After every row comes one of two labels: whether the row has a hidden trait. Each part has its own trait and labels.
[-38  27  27 -42  -5  -8  23  38 -19  16 -15  40  54  16 -33  -4] -> J
[ 71 -17  43  44  16 -31   4  15  33 -10 -31 -10 -20 -32  -6 -21] -> Y
[ 32 -29  44  12  -8 -16 -29  25  -5  24 -29 -25   3 -29 -13  -8] -> Y
[ 16 -69 -10  14 -20  12 -41   5 -14  18  42 -15 -17  -3  -1   4] -> J
[ 87   3  34  57  34 -22   0   5  42 -21 -31 -20 -18 -54   8 -21] -> Y
[ 73   5  33  42  24 -14  -8  -5  33 -13 -52  -8 -31 -31  17 -19] -> J
[ 20 -63  39  21 -13 -32   3  50   6  15  48  21  29 -26 -42 -23] -> J
[-27  -3  59 -40  -5 -25  48  64 -39  38 -37  43  69 -10 -45   0] -> J
[ 10  18 -51  12 -30   8 -59 -83   2 -10 -34 -50 -90   6  51   8] -> Y
[ 44   4   2  20  13   4 -26 -39  15  -1 -63 -19 -55  -7  37   2] -> J
[ 27 -35 -21  35  -6   1 -34 -37  13  -2  -6 -25 -63  -8  26   3] -> Y
[ -5  71 -62 -27  10  10  20 -34  -5 -24 -73   6 -24  41  32  -7] -> J

Next part:
[-44   9  -6  15  -4 -23  11  31  58 -34   4 -12  17  51 -12 -25  10  40
  21  55 -19  15  21   3  -8  78] -> [19]
[  3   2   6 -13   3  11 -48   9   3 -14  -7   2  -9   6 -12 -12 -42 -14
  52  19 -16 -23   7  19 -25  53] -> [21]
[-22   0   0  54  -5 -42  -5   2  -4 -67   3  -5  13  13  16  36  17  26
 -10 -29 -24   7 -16 -34  67  22] -> [19]
[ 30  12   2 -29   9  27 -52  -2   1 -16   2   9  80 -41  19  -7  -5   0
  59  28  -1   4  23  11 -81 -55] -> [21]
[  6  -1   1  15  15  29 -32  21  28  20  -4   1  21  22 -22 -28 -42   1
  36  69 -14 -18  14  33 -76  47] -> [21]
[-16  -4   4  34  -4 -42 -16   3 -13 -40  -4  -6 -45  27  -4  27  -9  -6
 -10 -39 -20 -12 -22 -18  85  52] -> [19]
[ 21   8  -1 -42   9  37 -26   5  10  19   0   8  44 -26   8 -33 -15  -4
  49  38   7  -2  23  23 -98 -27] -> [21]
[ -7  -8   4   1  -1   3  -6   9  11  27  -7  -3 -64  44 -32 -13 -39 -19
   4  21  -5 -29  -6  24  25  73] -> [21]
[ -1  -9   0  43  -4 -33  21 -16 -32 -14   0  -3 -23   4   8  29  18   3
 -54 -54   2  -2 -26 -26  58  -7] -> [19]

[  5 -27  14   1  47  -5  31   6   0   4 -27  14 -16  -1  -2  13 -22  16
  12 -16] -> fodi
[  2 -21  16  -3  47  -7  28  11  -4   6 -25  17 -12  -6  -5  16 -26  18
  10   2] -> fodi
[ 13 -18  13  -2  39  -9  18  10 -11  13 -18  20   0   4  -6  10 -37  12
   5  -5] -> fodi
[ 35 -22   5   9  37   5  15 -18  -2  14  -3  12  -8   9   6 -11 -18  -3
 -11  -1] -> fodi
[ 50  25  -9  17  45   6 -37 -12 -21  28  23  27  22  29  15 -37 -40 -36
 -59 -18] -> Mera
[ 48  -2   1  10  41  -4 -15 -10 -20  23   5  25  18  16   1 -16 -42 -16
 -20 -15] -> Mera
[ 19 -28  10   4  43   0  28  -8   4   5 -15  10 -19   2   3   3 -18  11
   5   5] -> fodi
[ 57  21 -11  20  42  13 -33 -21 -13  23  25  22  10  27  24 -48 -29 -32
 -62 -11] -> Mera
[-14 -27  18  -1  45  -5  35   5   5  -4 -32  11 -31 -10  -1  20 -24  22
  22  12] -> fodi
[-31 -23  23  -3  41  -7  45  15   9 -14 -41   7 -36 -16  -7  29  -6  30
  30  17] -> fodi
[  7 -25  13   0  47  -4  28   2  -1   6 -19  13 -15   3  -2   8 -23  15
   9   3] -> fodi
[ 62  35 -11  15  59   6 -45  -6 -29  30  35  32  33  29  16 -34 -44 -34
 -71 -23] -> Mera
[-22 -34  20   1  41   2  50   3  22 -15 -41   2 -51 -14   3  16   6  25
  31  24] -> fodi
[ 44 -22   4  11  44   6   7 -23   1  11   0  11 -11   9   9 -16 -15  -3
  -5   2] -> Mera
